[ 72.9 -65.5 -74.1  74.8 -85.7  81.9  64.1 -64.0 -84.8  44.4 -77.1  84.1
 -66.5  83.2 -48.7 -72.5 -22.0  83.2 -88.1  -4.8 -37.5  83.1 -87.7  76.7
  73.0 -75.8  79.4 -11.4  77.5 -29.5  60.5 -48.5 -84.7 -65.3 -86.4  12.2
 -21.6  58.4 -72.9  83.5  51.2  77.1  34.1  24.7   2.0  39.7  72.4  81.0
 -11.9  84.1  56.4  73.0 -86.2  83.3  81.8 -59.3 -29.2 -80.5  57.2 -79.2
 -88.2  83.4] -> pasi
[ 83.3   2.0 -29.5  39.7  83.2 -79.2  73.0 -75.8  79.4 -65.3  74.8  77.5
 -85.7 -88.2  84.1 -84.7 -88.1  64.1  81.8 -72.9  72.9  60.5  57.2  76.7
 -72.5  58.4 -66.5  84.1  83.2  44.4 -77.1  83.4  83.1 -48.7  81.9 -86.4
 -86.2 -21.6  -4.8  12.2 -37.5  56.4 -11.9 -29.2  83.5 -74.1  77.1 -48.5
 -22.0  81.0  51.2  24.7 -65.5 -84.8  72.5 -64.0 -87.7 -80.5 -59.3  34.1
  73.0 -11.4] -> rul
[-11.1 -33.3  27.5 -34.8 -10.7  -6.1   0.2  21.2  -4.9 -15.3 -27.6  -3.9
  14.8   6.5 -16.5  -1.2   6.1 -31.5 -21.9 -11.0   0.5 -32.1 -33.3  -5.0
 -11.3   9.2  24.3 -17.4 -11.1 -34.5  -7.5 -11.0 -10.4 -21.7  -8.2  11.1
   1.2  27.5 -31.4  23.2  27.4  10.0 -31.6  27.6 -11.4  22.1  -4.7 -22.2
  27.4 -10.7 -33.8 -35.2 -15.1  15.6   1.1  24.9   6.1  -5.2  25.6  17.9
  -0.1 -31.2] -> fegu
order: [-11.4  73.0  34.1 -59.3 -80.5 -87.7 -64.0  72.5 -84.8 -65.5  24.7  51.2
  81.0 -22.0 -48.5  77.1 -74.1  83.5 -29.2 -11.9  56.4 -37.5  12.2  -4.8
 -21.6 -86.2 -86.4  81.9 -48.7  83.1  83.4 -77.1  44.4  83.2  84.1 -66.5
  58.4 -72.5  76.7  57.2  60.5  72.9 -72.9  81.8  64.1 -88.1 -84.7  84.1
 -88.2 -85.7  77.5  74.8 -65.3  79.4 -75.8  73.0 -79.2  83.2  39.7 -29.5
   2.0  83.3] | rul
order: [-88.2 -88.1 -87.7 -86.4 -86.2 -85.7 -84.8 -84.7 -80.5 -79.2 -77.1 -75.8
 -74.1 -72.9 -72.5 -66.5 -65.5 -65.3 -64.0 -59.3 -48.7 -48.5 -37.5 -29.5
 -29.2 -22.0 -21.6 -11.9 -11.4  -4.8   2.0  12.2  24.7  34.1  39.7  44.4
  51.2  56.4  57.2  58.4  60.5  64.1  72.5  72.9  73.0  73.0  74.8  76.7
  77.1  77.5  79.4  81.0  81.8  81.9  83.1  83.2  83.2  83.3  83.4  83.5
  84.1  84.1] | rul
Table of tags by key:
[-15.4] -> Q829
[-33.3] -> Q954
[-15.3] -> Q27
[-15.2] -> Q800
[-65.3] -> Q648
join fegu 10:  | Q27
q: [ 72.9 -65.5 -74.1  74.8 -85.7  81.9  64.1 -64.0 -84.8  44.4 -77.1  84.1
 -66.5  83.2 -48.7 -72.5 -22.0  83.2 -88.1  -4.8 -37.5  83.1 -87.7  76.7
  73.0 -75.8  79.4 -11.4  77.5 -29.5  60.5 -48.5 -84.7 -65.3 -86.4  12.2
 -21.6  58.4 -72.9  83.5  51.2  77.1  34.1  24.7   2.0  39.7  72.4  81.0
 -11.9  84.1  56.4  73.0 -86.2  83.3  81.8 -59.3 -29.2 -80.5  57.2 -79.2
 -88.2  83.4] | pasi
order: [-31.2  -0.1  17.9  25.6  -5.2   6.1  24.9   1.1  15.6 -15.1 -35.2 -33.8
 -10.7  27.4 -22.2  -4.7  22.1 -11.4  27.6 -31.6  10.0  27.4  23.2 -31.4
  27.5   1.2  11.1  -8.2 -21.7 -10.4 -11.0  -7.5 -34.5 -11.1 -17.4  24.3
   9.2 -11.3  -5.0 -33.3 -32.1   0.5 -11.0 -21.9 -31.5   6.1  -1.2 -16.5
   6.5  14.8  -3.9 -27.6 -15.3  -4.9  21.2   0.2  -6.1 -10.7 -34.8  27.5
 -33.3 -11.1] | fegu
order: [-11.4  83.3   2.0 -29.5  39.7  83.2 -79.2  73.0 -75.8  79.4 -65.3  74.8
  77.5 -85.7 -88.2  84.1 -84.7 -88.1  64.1  81.8 -72.9  72.9  60.5  57.2
  76.7 -72.5  58.4 -66.5  84.1  83.2  44.4 -77.1  83.4  83.1 -48.7  81.9
 -86.4 -86.2 -21.6  -4.8  12.2 -37.5  56.4 -11.9 -29.2  83.5 -74.1  77.1
 -48.5 -22.0  81.0  51.2  24.7 -65.5 -84.8  72.5 -64.0 -87.7 -80.5 -59.3
  34.1  73.0] | rul
q: [ 83.3   2.0 -29.5  39.7  83.2 -79.2  73.0 -75.8  79.4 -65.3  74.8  77.5
 -85.7 -88.2  84.1 -84.7 -88.1  64.1  81.8 -72.9  72.9  60.5  57.2  76.7
 -72.5  58.4 -66.5  84.1  83.2  44.4 -77.1  83.4  83.1 -48.7  81.9 -86.4
 -86.2 -21.6  -4.8  12.2 -37.5  56.4 -11.9 -29.2  83.5 -74.1  77.1 -48.5
 -22.0  81.0  51.2  24.7 -65.5 -84.8  72.5 -64.0 -87.7 -80.5 -59.3  34.1
  73.0 -11.4] | rul

